Here is a tiny trained network, its code and every weight. The questions are about switching its units off for an input and a class, where a switched-off unit gives its printed mean instead of its output.

import numpy as np


def w(rows, s, z=0):
    codes = np.array(rows[::2]) - 128.0
    scale = np.full(codes.shape[1], s)
    scale[-1] = z or s
    return codes * scale


def norm(h):
    return h / np.sqrt((h * h).mean(-1, keepdims=True) + 1e-5)


def f(y):
    return y / 2 * (1 + np.tanh(0.7978845608 * (y + 0.044715 * y**3)))


def log_softmax(a):
    a = a - a.max(-1, keepdims=True)
    return a - np.log(np.exp(a).sum(-1, keepdims=True))


def net(x, mask):
    res = np.array(x, float).reshape(1, 2) / 4 @ E
    u = 0
    for l in range(3):
        y = f(norm(res) @ A[l][:, :-1].T + A[l][:, -1])
        res = res + np.where(mask[u : u + 8], y, B[l][:, -1]) @ B[l][:, :-1]
        u += 8
    return log_softmax(norm(res)[-1] @ U[:, :-1].T + U[:, -1])


A, B = {}, {}
E = w([
[68,219,125,233,138,241,181],'x0',
[172,1,222,119,194,165,205],'x1',
],0.0074)
A[0] = w([
[165,89,147,57,73,104,116,113],'0.n0',
[171,167,176,106,228,73,74,110],'0.n1',
[77,99,83,197,75,149,164,255],'0.n2',
[183,162,167,150,167,98,210,129],'0.n3',
[254,126,144,141,124,87,140,98],'0.n4',
[174,160,212,77,178,190,113,250],'0.n5',
[146,119,91,89,110,58,142,2],'0.n6',
[122,123,99,102,147,103,162,65],'0.n7',
],0.0089,0.00074)
B[0] = w([
[71,106,134,191,76,61,162,255],'0.n0',
[55,67,129,113,48,153,51,177],'0.n1',
[170,77,243,58,26,142,39,213],'0.n2',
[37,240,120,117,90,96,210,181],'0.n3',
[203,220,98,127,70,191,133,195],'0.n4',
[110,147,113,85,182,80,85,199],'0.n5',
[215,85,207,81,101,190,134,213],'0.n6',
[88,91,51,173,26,253,146,131],'0.n7',
],0.0056,0.0045)
A[1] = w([
[241,96,132,103,157,163,34,158],'1.n0',
[165,188,22,130,85,84,118,7],'1.n1',
[206,199,110,237,165,229,161,220],'1.n2',
[85,170,129,179,110,162,145,68],'1.n3',
[172,81,134,167,107,74,158,155],'1.n4',
[255,102,171,128,171,134,207,243],'1.n5',
[126,61,136,172,75,189,146,140],'1.n6',
[102,218,107,58,55,151,66,98],'1.n7',
],0.007,0.0019)
B[1] = w([
[67,213,198,191,72,198,132,162],'1.n0',
[67,88,181,123,211,174,3,173],'1.n1',
[235,23,58,93,63,139,61,201],'1.n2',
[167,162,245,178,88,89,11,168],'1.n3',
[116,172,223,142,194,183,76,164],'1.n4',
[62,101,37,196,137,141,36,191],'1.n5',
[70,252,32,105,155,82,159,167],'1.n6',
[88,130,156,102,175,92,202,253],'1.n7',
],0.0053,0.006)
A[2] = w([
[135,80,116,73,93,53,127,204],'2.n0',
[131,132,138,136,95,148,27,118],'2.n1',
[93,198,197,124,135,20,208,153],'2.n2',
[243,164,141,236,80,199,123,60],'2.n3',
[131,193,174,179,156,163,161,128],'2.n4',
[116,72,119,167,197,121,210,1],'2.n5',
[128,68,120,122,254,124,92,125],'2.n6',
[58,181,86,127,102,105,49,98],'2.n7',
],0.0084,0.003)
B[2] = w([
[169,177,143,171,124,191,106,220],'2.n0',
[225,115,160,60,158,145,128,254],'2.n1',
[125,186,62,198,83,141,213,200],'2.n2',
[149,45,201,55,66,97,152,204],'2.n3',
[176,142,105,154,32,121,90,171],'2.n4',
[145,172,98,61,255,125,68,160],'2.n5',
[68,220,28,99,200,31,127,175],'2.n6',
[61,52,63,168,240,101,206,242],'2.n7',
],0.0066,0.0058)
U = w([
[220,48,157,63,7,159,63,254],'0',
[58,123,36,92,245,84,109,117],'1',
[117,191,48,179,27,151,244,6],'2',
],0.011,0.0021)

Each question gives the input, the list of numbers given to net, and the class t.
The units are the neurons (one row each of A and B). Each row of codes is followed by its name. A weight is (code - 128) times the scale printed after its matrix; where a second scale follows, it is the last column's (A, B and U).
mask holds one flag per neuron, layer by layer. A switched-off neuron (its flag False) gives its mean, the last column of its row in B, instead of its output. The means were averaged over made-up inputs and are rounded, as every weight is.
A unit's drop is (log p(t) with every unit on - log p(t) with that unit switched off) / (log p(t) with every unit on - log p(t) with every unit switched off).
The circuit of an input: a set's keep is (log p(t) with only the set's units on - log p(t) with every unit switched off) / (log p(t) with every unit on - log p(t) with every unit switched off). Starting from the 12 units with the biggest drops (on a tie, the unit counted first), units are removed one at a time, each time the one whose removal leaves the highest keep (on an exact tie, the one counted first), for as long as the keep stays at least 0.8.
circuit, biggest first: the units of the circuit, biggest drop first
unit that matters most: the unit with the biggest drop
top k neurons: the k neurons with the biggest drops, biggest first
k most important neurons of layer l: the k neurons of layer l with the biggest drops, biggest first
drop of u: that unit's drop, to one decimal
input [0,-6], class 1: unit that matters most : 1.n1
input [4,2], class 0: top 3 neurons : (0.n1, 0.n0, 1.n7)
input [-2,-3], class 2: circuit, biggest first : (1.n7, 2.n2)
input [8,8], class 0: 2 most important neurons of layer 1 : (1.n7, 1.n2)
input [4,1], class 0: top 3 neurons : (0.n1, 0.n0, 1.n2)
input [2,-4], class 1: 3 most important neurons of layer 0 : (0.n6, 0.n3, 0.n0)
input [6,-8], class 1: top 3 neurons : (2.n7, 0.n6, 1.n7)
input [4,3], class 0: top 2 neurons : (1.n7, 0.n0)
input [-3,1], class 2: 3 most important neurons of layer 0 : (0.n0, 0.n1, 0.n2)
input [2,3], class 2: top 3 neurons : (0.n3, 0.n5, 0.n6)
input [0,1], class 2: top 2 neurons : (0.n3, 2.n2)
input [-3,-3], class 2: 3 most important neurons of layer 0 : (0.n6, 0.n2, 0.n5)
input [-1,-1], class 2: top 2 neurons : (1.n6, 1.n2)
input [0,2], class 2: top neuron : (0.n3)
input [6,-7], class 1: 4 most important neurons of layer 1 : (1.n7, 1.n0, 1.n1, 1.n4)
input [4,0], class 0: top 2 neurons : (0.n1, 0.n0)
input [3,-7], class 1: drop of 2.n7 : 0.2
input [8,-6], class 0: drop of 1.n7 : 0.0
input [-1,-2], class 2: drop of 0.n6 : 1.3
input [-2,2], class 2: drop of 0.n1 : 0.3
input [7,-5], class 0: unit that matters most : 1.n2
